Here is a tiny trained network, its code and every weight. The questions are about switching its units off for an input and a class, where a switched-off unit gives its printed mean instead of its output.

import numpy as np


def w(rows, s, z=0):
    codes = np.array(rows[::2]) - 128.0
    scale = np.full(codes.shape[1], s)
    scale[-1] = z or s
    return codes * scale


def f(y):
    return np.maximum(y, 0)


def log_softmax(a):
    a = a - a.max(-1, keepdims=True)
    return a - np.log(np.exp(a).sum(-1, keepdims=True))


def net(x, mask):
    res = np.array(x, float).reshape(1, 3) / 4 @ E
    y = f(res @ A[0][:, :-1].T + A[0][:, -1])
    res = res + np.where(mask, y, B[0][:, -1]) @ B[0][:, :-1]
    return log_softmax(res[-1] @ U[:, :-1].T + U[:, -1])


A, B = {}, {}
E = w([
[189,92,42],'x0',
[44,98,88],'x1',
[134,5,166],'x2',
],0.014)
A[0] = w([
[119,51,193,82],'N1',
[123,99,11,113],'N2',
[17,139,180,109],'N3',
[94,200,79,101],'N4',
[171,52,205,97],'N5',
[157,139,156,88],'N6',
[9,125,28,75],'N7',
[139,54,133,245],'N8',
[123,44,140,70],'N9',
[92,197,87,73],'N10',
[76,153,227,75],'N11',
[111,192,74,101],'N12',
[248,193,168,88],'N13',
[54,123,66,54],'N14',
[233,115,80,135],'N15',
],0.016,0.012)
B[0] = w([
[131,125,69,196],'N1',
[213,77,225,216],'N2',
[209,95,152,230],'N3',
[184,104,60,213],'N4',
[108,134,83,209],'N5',
[67,81,149,144],'N6',
[2,186,134,226],'N7',
[145,190,109,248],'N8',
[146,90,60,186],'N9',
[166,77,98,198],'N10',
[138,73,195,208],'N11',
[196,75,81,204],'N12',
[34,120,88,229],'N13',
[41,139,141,174],'N14',
[100,106,211,233],'N15',
],0.011,0.015)
U = w([
[171,97,57,48],'0',
[11,131,153,157],'1',
[174,79,249,60],'2',
[150,161,156,254],'3',
],0.013,0.0085)

Each question gives the input, the list of numbers given to net, and the class t.
The units are the neurons (one row each of A and B). Each row of codes is followed by its name. A weight is (code - 128) times the scale printed after its matrix; where a second scale follows, it is the last column's (A, B and U).
mask holds one flag per neuron, in row order. A switched-off neuron (its flag False) gives its mean, the last column of its row in B, instead of its output. The means were averaged over made-up inputs and are rounded, as every weight is.
A unit's drop is (log p(t) with every unit on - log p(t) with that unit switched off) / (log p(t) with every unit on - log p(t) with every unit switched off).
The circuit of an input: a set's keep is (log p(t) with only the set's units on - log p(t) with every unit switched off) / (log p(t) with every unit on - log p(t) with every unit switched off). Starting from the 12 units with the biggest drops (on a tie, the unit counted first), units are removed one at a time, each time the one whose removal leaves the highest keep (on an exact tie, the one counted first), for as long as the keep stays at least 0.8.
units of the circuit, in order: the units of the circuit, biggest drop first
most important unit: the unit with the biggest drop
top k neurons: the k neurons with the biggest drops, biggest first
drop of u: that unit's drop, to one decimal
input [-2,3,1], class 3: most important unit => N13
input [1,0,3], class 3: units of the circuit, in order => [N12, N8]
input [-8,5,5], class 2: top 2 neurons => [N3, N11]
input [6,7,-5], class 1: top 3 neurons => [N7, N14, N3]
input [4,2,-2], class 2: top 2 neurons => [N2, N13]
input [-1,-2,-4], class 0: units of the circuit, in order => [N7, N15]
input [-7,6,1], class 2: top 4 neurons => [N3, N11, N13, N5]
input [-8,7,4], class 2: top 2 neurons => [N3, N11]
input [-7,5,3], class 2: top 3 neurons => [N3, N11, N13]
input [-7,0,7], class 0: top 2 neurons => [N1, N5]
input [-2,1,1], class 3: top 3 neurons => [N2, N15, N7]
input [6,-4,1], class 2: top 2 neurons => [N15, N7]
input [-2,-4,-3], class 1: top 3 neurons => [N13, N3, N2]
input [5,-3,0], class 2: units of the circuit, in order => [N15]
input [2,-6,7], class 0: top 2 neurons => [N7, N9]
input [-3,2,-8], class 0: drop of N4 => 0.0
input [-4,-4,2], class 1: drop of N14 => -0.1
input [3,-7,3], class 1: drop of N13 => 0.1
